(in the rows, 128 means zero)
Each row has two labels, one from each of two sets.
[128 183 132 132 155 101 120 124 138 135 161 156 175 162 126  62 135  97]
<92> + bek
[124 188 127 137 157 107 123 145 183 132 137 144 142 167 130 117 120  97]
<99> + telil
[120 174 136 143 147 101 124 130 129 136 145 135 161 158 112  73 118 108]
<92> + telil
[120 179 143 146 148  97 110 130 132 138 151 155 140 173 142  32 136  99]
<92> + telil
[105 158 119 118 165  96 113 115 127 120 152 153 172 147 100 104 129 107]
<99> + telil
[132 180 155 146 136 104 126 120 148 138 145 123 124 171 136  80 121 102]
<92> + telil
[121 159 134 124 159  96 110 111 138 125 161 153 154 144 129 105 125  94]
<95> + tefum
[120 176 129 156 162  98 121 129 133 127 149 139 169 187 133  94 126 107]
<95> + tefum
[132 161 136 134 125 107 119 133 162 118 166 137 136 138 129  99 127 115]
<93> + bek
[122 195 146 161 148  90 122 122 160 114 155 159 138 170 161  35 144  90]
<93> + tefum
[118 177 125 143 168 103 117 125 131 128 147 159 165 168 123  83 128  99]
<99> + telil
[118 157 117 135 170 105 116 120 130 116 147 141 169 162 111 115 109 103]
<95> + telil
[124 149 126 125 155 116 119 123 120 119 152 146 139 116 121  81 134 120]
<93> + telil
[123 172 128 137 149 101 100 119 137 131 165 175 148 141 135  71 131  93]
<92> + bek
[127 191 124 146 159 106 120 121 110 138 149 169 159 171 128   4 143  96]
<92> + telil
[123 202 129 151 164 100 117 109 133 129 152 157 162 163 135  40 132  91]
<92> + tefum
[117 159 119 119 148  96 127 121 137 124 157 145 160 146 122 128 112 123]
<92> + bek
[120 188 144 140 138 102 154 128 156 127 135 105 130 172 152 129 117 107]
<92> + telil
[115 179 132 145 166  85 122 126 138 129 162 149 157 170 125  74 111  80]
<92> + telil
[123 190 146 144 139 102 119 133 165 126 148 142 142 166 142  85 121 103]
<93> + telil
[131 203 138 142 145  90 123 124 153 131 152 150 143 165 151  73 132 103]
<92> + bek
[114 211 126 150 172 104 128 124 117 121 159 178 191 189 116  37 133 103]
<99> + telil
[118 221 143 171 153  88 118 128 157 123 162 178 156 176 164   8 155  75]
<89> + tefum
[128 157 144 138 129 108 124 123 154 104 136 142 132 144 139  89 153 111]
<93> + bek
[121 180 148 145 118 106 126 118 150 121 147 148 137 154 136  69 131 102]
<93> + mek
[120 192 132 127 166 108 123 136 142 103 156 149 164 165 144 102 125  97]
<95> + tefum
[118 185 129 142 159 105 124 131 120 127 152 164 171 160 119  41 131  98]
<92> + bek
[120 191 122 143 172 102 111 131 116 141 157 172 189 175 118  24 142 100]
<99> + bek
[109 212 124 153 177  84 121 114 148 133 172 178 160 188 149  51 138  72]
<95> + telil
[124 195 124 132 162  92 113 122 140 124 156 160 173 164 125  66 120  92]
<92> + tefum
[120 184 163 140 162  97 118 120 148 122 157 148 153 178 152  81 114  87]
<99> + telil
[109 185 119 139 175  88 121 119 131 129 162 169 175 166 114  80 129  92]
<95> + telil
[130 176 147 139 133  94 115 117 169 126 143 122 119 165 150 103 123 104]
<93> + tefum
[ 96 176 120 127 169 100 119 123 133 115 150 150 158 175 119 122 125  90]
<99> + telil
[131 211 146 163 131  86 122 157 157 127 149 160 153 199 162  19 133  88]
<92> + bek
[103 198 124 144 159 102 107 123 124 119 144 166 173 173 123  47 135 106]
<95> + telil
[118 184 139 134 159 101 121 127  75 123 164 166 186 155 114  74 121  97]
<92> + telil
[124 194 132 161 159  83 139 130 139 129 174 176 167 162 161  36 132  83]
<92> + tefum
[117 184 141 137 143  99 123 122 163 124 139 140 141 194 154 127 114  82]
<99> + tefum
[122 175 123 128 161  91 118 111 145 118 151 146 154 156 133 110 115  95]
<99> + telil
[118 167 133 138 159 104 111 121 135 135 161 146 171 154 126  65 132  94]
<92> + telil
[126 179 132 129 154  93 122 134 156 120 151 137 170 162 131 111 114 102]
<92> + bek
[116 184 122 126 164  91 122 123 134 122 159 178 185 163 129  92 126  90]
<95> + bek
[103 180 128 139 157  95 124 115 158 122 174 155 151 167 149 105 132  77]
<95> + telil
[132 201 141 159 149  92 124 114 140 134 148 157 154 184 147  21 136  88]
<92> + bek
[123 186 127 139 165  92 129 123 137 115 151 146 157 173 128  90 133  85]
<99> + bek
[141 168 145 137 140 106 120 122 147 130 151 142 141 156 137  67 135 120]
<93> + telil
[127 175 146 129 140 108 123 127 137 132 135 124 144 166 130  77 123 104]
<92> + telil
[111 170 122 144 168 105 120 120 144 117 152 149 170 174 128 116 120  95]
<95> + tefum
[123 188 112 136 141 104 115 134 156 129 151 146 141 152 140  61 134 114]
<93> + tefum
[109 176 134 140 162  94 116 120 140 129 147 132 153 174 131 106 112 100]
<99> + telil
[101 182 139 161 154  99 108 118 133 120 170 150 176 154 120  48 141  92]
<93> + telil

Each row has two labels, one from each of two sets.
[116 131 182 147  80 128 120 146 128 128 141 125 146 132 110 133 117 123]
gifa + vime
[111 125 184 138  84 130 117 143 131 134 137 118 148 130 138 150 124 132]
gifa + teg
[101  78  97 135 143 133 119 115 120 135 132 125 184 122 107 129 119 143]
gifa + Keri
[116 128 124 115 104 131 141 138 130 129 125 132 101 134 148 151 132 139]
nuni + Keri
[125 138 183  89 125 124 145 131 121 126 109 134 168 134 184 146 127 138]
nuni + vime
[189 189 160 111 104 134 143 151 146 120 165 131 102 126 182 140 140 131]
nuni + teg
[152 145 140 131 167 130 128 113 120 127 149 118 149 125 151 136 119 146]
gifa + vime
[150 163 168 112  74 133 138 153 147 125 145 128 123 133 157 155 134 126]
nuni + Keri
[104 138 161 123  99 130 109 131 129 132 121 130 128 131 120 125 131 139]
nuni + teg
[139 141 153 119 172 125 130 134 121 136 135 117 158 132 161 154 118 137]
diliz + vime
[131 128 146 129  98 131 109 107 135 130 129 125 121 132 114 135 134 137]
diliz + linik
[115 115 196 138  49 133 113 133 133 132 103 122 157 131 128 143 124 117]
gifa + linik
[114 151 206 112  96 119 137 146 131 131 102 126 130 138 168 134 123 148]
nuni + vime
[119 175 225 104 121 131 133 130 120 121 106 112 142 131 193 145 137 163]
nuni + teg
[144 136 137 125 134 130 128 107 119 129 139 107 143 127 143 129 129 138]
gifa + linik
[168 153 161 138 127 127 120 109 134 126 138 120 104 136 117 130 120 135]
gifa + vime
[126 150 191 104  89 131 126 136 137 129 117 130 134 131 168 143 140 139]
nuni + linik
[ 91  98 120 158 164 132  72  69 119 137 117 123 111 134  64  81 121 158]
gifa + vime
[165 172 164 100 104 125 161 158 140 122 129 131 138 129 192 165 140 135]
nuni + Keri
[127 118 161 101 108 126 155 172 146 129 110 132 180 126 154 166 137 122]
nuni + Keri
[111 110 168 122  93 126 126 134 131 127  90 134 152 133 144 146 164 137]
nuni + Keri
[ 95 134 234 116  22 123 112 147 153 121  79 123  97 126 132 143 143 128]
nuni + Keri
[157 160 180 105 120 129 134 119 114 132 133 108 159 127 185 157 124 147]
diliz + linik
[111 135 177 123 101 120 140 170 138 134 134 134 168 131 167 149 125 130]
nuni + vime
[126 145 162 133 105 131 122 113 129 120 148 121 132 140 147 151 126 135]
gifa + linik
[144 144 132 118 153 127 125 118 113 127 145 124 150 132 135 144 122 142]
diliz + vime
[149 157 166 136 117 127 101 118 141 127 142 127 106 133 120 135 123 146]
diliz + vime
[149 168 159 121 168 132 133 146 136 125 132 121 129 133 160 119 134 145]
nuni + vime
[176 155 154 110  98 118 136 155 139 121 158 135 139 128 135 144 119 108]
diliz + vime
[136 130 164 126 164 124 130 134 129 130  99 127 142 130 145 129 127 147]
nuni + vime
[138 167 160 136 152 133 127 105 110 124 132 112 102 135 164 128 117 141]
gifa + vime
[128 164 193 141 118 126 113 121 115 130 141 110 115 134 158 143 117 161]
gifa + vime
[140 143 162 122 105 119 129 130 125 136 160 117 166 140 148 161 129 129]
gifa + teg
[143 149 162 134 149 121 121 125 124 138 132 122 138 129 138 138 116 138]
diliz + vime
[141 126 172 133  91 127 130 131 136 127 125 123 164 122 140 160 120 122]
gifa + Keri
[143 121 130 137  87 140 100 141 160 131 152 133 149 119  67 135 136 115]
diliz + teg
[126 161 160 128 153 134 116 116 126 135 126 125  90 144 152 125 121 150]
diliz + vime
[132 147 164 122 146 124 129 146 132 118 130 125 126 129 146 110 125 133]
nuni + vime
[129 157 131 108 181 126 133 130 119 130 133 127 133 137 174 135 134 149]
nuni + vime
[ 88 128 234 147  22 117  95 164 157 134  98 117 115 132  99 147 122 109]
gifa + vime
[145 154 180 114 114 127 126 119 127 134 126 127 123 134 155 137 127 134]
nuni + vime
[170 154 174 132 131 131 123 131 136 128 125 123 137 131 147 144 117 133]
diliz + vime
[122 112 135 111 140 121 114 100 107 136 114 118 169 126 136 145 123 143]
gifa + linik

Each row has two labels, one from each of two sets.
[133 130 111 132 143 138  78 137 143 135 113 142 137 124 130 115 140 134]
M + H
[125 132 104 136 134 127  86 142 130 127 113 127 137 116 128 110 140 128]
M + H
[121 133 107 138 136 138  87 139 134 127 132 118 136 120 137 105 134 122]
M + H
[136 130 104 145 142 147  80 129 139 118 125 129 135 117 120 119 118 131]
S + H
[143 127 108 131 139 126  77 136 136 128 132 136 128 118 122 131 121 133]
S + H
[132 125 116 138 135 125 114 124 144 115 111 133 132 129 130  83 136 132]
M + L
[132 126 101 128 132 120  83 137 148 131 119 126 140 124 137 115 137 131]
M + H
